Below is a small trained network, with its code and all its weights. Each question gives an input and a target symbol and asks what happens when units are switched off, that is, made to give their printed mean instead of their output.

import numpy as np


def w(rows, s, z=0):
    codes = np.array(rows[::2]) - 128.0
    scale = np.full(codes.shape[1], s)
    scale[-1] = z or s
    return codes * scale


def norm(h):
    return h / np.sqrt((h * h).mean(-1, keepdims=True) + 1e-5)


def f(y):
    return y / 2 * (1 + np.tanh(0.7978845608 * (y + 0.044715 * y**3)))


def softmax(a):
    e = np.exp(a - a.max(-1, keepdims=True))
    return e / e.sum(-1, keepdims=True)


def log_softmax(a):
    a = a - a.max(-1, keepdims=True)
    return a - np.log(np.exp(a).sum(-1, keepdims=True))


def net(x, mask):
    ids = ['ΔΞΦβεζηθλστ'.index(c) for c in x.split()]
    T = len(ids)
    res = E[ids] + P[:T]
    q, k, v = (norm(res) @ M[0].T for M in (Q, K, V))
    z = softmax(np.where(np.tri(T) > 0, q @ k.T / 4**0.5, -1e9)) @ v
    res = res + np.where(mask[0], z, O[0][:, -1]) @ O[0][:, :-1]
    y = f(norm(res) @ A[0][:, :-1].T + A[0][:, -1])
    res = res + np.where(mask[1:13], y, B[0][:, -1]) @ B[0][:, :-1]
    return log_softmax(norm(res)[-1] @ U[:, :-1].T + U[:, -1])


Q, K, V, O, A, B = {}, {}, {}, {}, {}, {}
E = w([
[131,95,127,70,193],'Δ',
[184,156,112,178,171],'Ξ',
[125,105,153,121,148],'Φ',
[129,91,156,118,153],'β',
[124,90,159,116,164],'ε',
[123,56,168,147,87],'ζ',
[141,75,108,170,70],'η',
[89,134,74,101,187],'θ',
[236,191,81,124,254],'λ',
[134,104,65,110,131],'σ',
[91,176,76,135,132],'τ',
],0.02)
P = w([
[254,196,177,142,160],'0',
[216,159,182,202,161],'1',
[212,121,128,221,166],'2',
[163,94,128,213,161],'3',
[120,41,127,232,141],'4',
[85,42,126,218,158],'5',
[40,82,135,195,142],'6',
],0.0061)
Q[0] = w([
[158,247,44,91,80],'h0',
[210,104,65,140,100],'h0',
[41,92,124,157,183],'h0',
[116,172,179,25,72],'h0',
],0.014)
K[0] = w([
[222,232,223,127,156],'h0',
[219,209,50,136,160],'h0',
[9,103,108,167,93],'h0',
[253,105,241,29,130],'h0',
],0.0073)
V[0] = w([
[142,54,177,115,76],'h0',
[105,66,187,92,254],'h0',
[84,200,162,102,99],'h0',
[83,164,142,137,87],'h0',
],0.011)
O[0] = w([
[253,140,127,118,139,110],'h0',
[131,159,230,69,111,222],'h0',
[107,47,139,132,126,3],'h0',
[126,76,107,124,223,56],'h0',
],0.011,0.0061)
A[0] = w([
[230,75,139,156,190,126],'n0',
[49,9,107,215,176,249],'n1',
[154,201,164,89,67,255],'n2',
[191,104,78,217,182,12],'n3',
[180,50,128,77,120,150],'n4',
[153,109,138,126,178,124],'n5',
[159,105,132,111,184,169],'n6',
[141,171,113,138,156,197],'n7',
[79,146,97,188,188,175],'n8',
[77,158,112,123,140,181],'n9',
[209,130,125,153,88,153],'n10',
[100,143,172,103,200,167],'n11',
],0.012,0.003)
B[0] = w([
[134,76,119,151,109,181],'n0',
[93,124,214,172,255,234],'n1',
[123,116,19,118,125,255],'n2',
[36,194,236,183,93,149],'n3',
[210,107,141,161,150,148],'n4',
[140,167,102,167,108,136],'n5',
[136,149,136,178,83,143],'n6',
[86,92,102,86,104,154],'n7',
[145,126,227,97,209,183],'n8',
[143,74,138,118,139,159],'n9',
[96,102,102,113,127,192],'n10',
[153,95,152,179,57,171],'n11',
],0.0094,0.01)
U = w([
[146,97,143,77,149,51],'Δ',
[114,214,146,168,122,29],'Ξ',
[123,136,129,86,141,166],'Φ',
[156,136,149,107,128,43],'β',
[191,174,220,71,101,103],'ε',
[255,28,120,122,164,160],'ζ',
[138,145,144,239,93,78],'η',
[47,49,168,74,57,134],'θ',
[176,181,125,132,145,175],'λ',
[82,100,35,119,92,174],'σ',
[132,64,172,122,235,254],'τ',
],0.0096,0.0036)

Each question gives the input, a string of symbols that net reads in full, and the target symbol t.
The units are the heads (4 rows each of Q, K, V and O) and the neurons (one row each of A and B). Each row of codes is followed by its name. A weight is (code - 128) times the scale printed after its matrix; where a second scale follows, it is the last column's (O, A, B and U).
mask holds one flag per unit, heads first, then neurons. A switched-off unit (its flag False) gives its mean, the last column of its rows in O or B, instead of its output. The means were averaged over made-up inputs and are rounded, as every weight is.
A unit's drop is (log p(t) with every unit on - log p(t) with that unit switched off) / (log p(t) with every unit on - log p(t) with every unit switched off).
The circuit of an input: a set's keep is (log p(t) with only the set's units on - log p(t) with every unit switched off) / (log p(t) with every unit on - log p(t) with every unit switched off). Starting from the 12 units with the biggest drops (on a tie, the unit counted first), units are removed one at a time, each time the one whose removal leaves the highest keep (on an exact tie, the one counted first), for as long as the keep stays at least 0.8.
circuit, biggest first: the units of the circuit, biggest drop first
most important unit: the unit with the biggest drop
k most important neurons: the k neurons with the biggest drops, biggest first
drop of u: that unit's drop, to one decimal
input θ Δ ε ζ ε ε ε, target ε: circuit, biggest first => (h0)
input ζ η ε ε, target η: circuit, biggest first => (n3 h0 n1)
input ζ θ ζ Ξ ζ θ Φ, target θ: 2 most important neurons => (n1 n8)
input ε ε θ σ Φ, target σ: circuit, biggest first => (h0 n1 n2)
input η ε ε Δ θ Δ, target θ: circuit, biggest first => (h0 n1)
input ζ σ λ σ η, target σ: 2 most important neurons => (n1 n10)
input ζ ζ σ β Δ, target σ: circuit, biggest first => (h0 n2 n8)
input Φ ε θ σ ε, target σ: circuit, biggest first => (h0 n1 n2)
input ε σ σ θ, target θ: 3 most important neurons => (n1 n11 n9)
input τ ε ε ε, target ε: circuit, biggest first => (h0 n1)
input τ θ Φ σ ε Δ, target σ: 2 most important neurons => (n2 n8)
input Φ σ ε ε ζ Ξ, target Ξ: 3 most important neurons => (n1 n3 n8)
input ε ζ θ θ ε, target θ: 2 most important neurons => (n1 n8)
input ε σ η ε σ, target σ: most important unit => n1
input ε η β, target η: 3 most important neurons => (n3 n1 n0)
input ζ ε ε η ε, target η: drop of h0 => 0.2
input σ ε ζ θ ε Φ, target θ: drop of n1 => 0.2
input ε Δ ε β τ τ η, target τ: drop of h0 => 1.9
